Here is a tiny trained network, its code and every weight. The questions are about switching its units off for an input and a class, where a switched-off unit gives its printed mean instead of its output.

import numpy as np


def w(rows, s, z=0):
    codes = np.array(rows[::2]) - 128.0
    scale = np.full(codes.shape[1], s)
    scale[-1] = z or s
    return codes * scale


def f(y):
    return y / 2 * (1 + np.tanh(0.7978845608 * (y + 0.044715 * y**3)))


def log_softmax(a):
    a = a - a.max(-1, keepdims=True)
    return a - np.log(np.exp(a).sum(-1, keepdims=True))


def net(x, mask):
    res = np.array(x, float).reshape(1, 8) / 4 @ E
    y = f(res @ A[0][:, :-1].T + A[0][:, -1])
    res = res + np.where(mask, y, B[0][:, -1]) @ B[0][:, :-1]
    return log_softmax(res[-1] @ U[:, :-1].T + U[:, -1])


A, B = {}, {}
E = w([
[116,182,78,195,3],'x0',
[93,178,96,7,116],'x1',
[43,57,86,144,155],'x2',
[107,167,59,151,168],'x3',
[38,120,170,169,93],'x4',
[93,227,191,91,127],'x5',
[182,124,126,83,44],'x6',
[173,196,71,136,105],'x7',
],0.0066)
A[0] = w([
[134,205,99,157,135,115],'n1',
[55,109,203,139,105,79],'n2',
[155,193,101,208,183,160],'n3',
[103,131,111,77,155,213],'n4',
[134,224,114,133,65,110],'n5',
[138,50,93,173,132,253],'n6',
[102,162,119,140,42,76],'n7',
[78,40,179,222,193,144],'n8',
[114,173,105,125,79,116],'n9',
[84,147,107,110,109,153],'n10',
[211,130,199,67,161,195],'n11',
[243,61,34,149,128,200],'n12',
[144,233,148,119,75,182],'n13',
[125,198,119,151,152,139],'n14',
[64,80,132,161,72,131],'n15',
[138,113,107,58,253,183],'n16',
[186,254,112,116,75,173],'n17',
[145,144,108,222,151,109],'n18',
[68,121,122,84,102,218],'n19',
[169,199,89,128,100,93],'n20',
[74,29,173,225,187,163],'n21',
[195,147,229,113,121,209],'n22',
],0.0083,0.0041)
B[0] = w([
[65,166,66,190,121,156],'n1',
[201,83,120,122,117,172],'n2',
[105,151,81,168,79,170],'n3',
[118,134,128,68,155,180],'n4',
[53,194,115,157,140,201],'n5',
[196,164,146,98,93,217],'n6',
[83,105,90,110,182,171],'n7',
[159,194,130,161,70,245],'n8',
[99,142,95,128,144,162],'n9',
[135,124,108,102,162,152],'n10',
[138,139,171,44,168,213],'n11',
[254,84,143,83,112,225],'n12',
[86,235,151,136,118,228],'n13',
[83,170,113,143,125,152],'n14',
[194,64,79,85,121,179],'n15',
[49,154,148,33,193,228],'n16',
[96,221,121,203,32,249],'n17',
[129,130,65,174,92,156],'n18',
[143,134,106,95,143,186],'n19',
[132,127,94,203,85,174],'n20',
[182,209,143,155,10,255],'n21',
[171,165,201,51,145,214],'n22',
],0.0081,0.0069)
U = w([
[74,68,100,82,254,146],'0',
[169,144,220,101,127,209],'1',
[88,25,172,236,203,1],'2',
[202,99,78,180,45,125],'3',
[14,182,104,188,104,120],'4',
],0.0081,0.0037)

Each question gives the input, the list of numbers given to net, and the class t.
The units are the neurons (one row each of A and B). Each row of codes is followed by its name. A weight is (code - 128) times the scale printed after its matrix; where a second scale follows, it is the last column's (A, B and U).
mask holds one flag per neuron, in row order. A switched-off neuron (its flag False) gives its mean, the last column of its row in B, instead of its output. The means were averaged over made-up inputs and are rounded, as every weight is.
A unit's drop is (log p(t) with every unit on - log p(t) with that unit switched off) / (log p(t) with every unit on - log p(t) with every unit switched off).
The circuit of an input: a set's keep is (log p(t) with only the set's units on - log p(t) with every unit switched off) / (log p(t) with every unit on - log p(t) with every unit switched off). Starting from the 12 units with the biggest drops (on a tie, the unit counted first), units are removed one at a time, each time the one whose removal leaves the highest keep (on an exact tie, the one counted first), for as long as the keep stays at least 0.8.
units of the circuit, in order: the units of the circuit, biggest drop first
most important unit: the unit with the biggest drop
top k neurons: the k neurons with the biggest drops, biggest first
drop when u is switched off: that unit's drop, to one decimal
input [-6,-3,7,-7,8,2,-8,-2], class 3: units of the circuit, in order -> n21; n2
input [2,-8,-1,-5,3,8,5,3], class 4: most important unit -> n12
input [-2,-8,1,4,1,8,0,-3], class 3: units of the circuit, in order -> n16; n21; n13
input [-4,4,1,8,4,3,-6,-5], class 0: top 3 neurons -> n17; n16; n13
input [0,0,4,8,-8,8,5,-5], class 0: units of the circuit, in order -> n21; n8
input [-7,-8,4,-3,2,-2,-5,5], class 3: units of the circuit, in order -> n21; n8
input [6,7,-6,-8,2,-7,5,6], class 4: top 3 neurons -> n5; n13; n17
input [-7,-7,-3,3,-4,-6,-8,-3], class 3: top 4 neurons -> n21; n18; n8; n3
input [-1,-6,6,-1,-4,6,-4,-4], class 3: drop when n13 is switched off -> 0.2
input [6,8,-6,1,-5,-6,-3,-3], class 4: drop when n5 is switched off -> 0.2
input [-1,8,1,4,-3,6,6,0], class 4: drop when n17 is switched off -> 0.1
input [8,6,6,1,4,-3,3,-6], class 0: drop when n16 is switched off -> -0.1
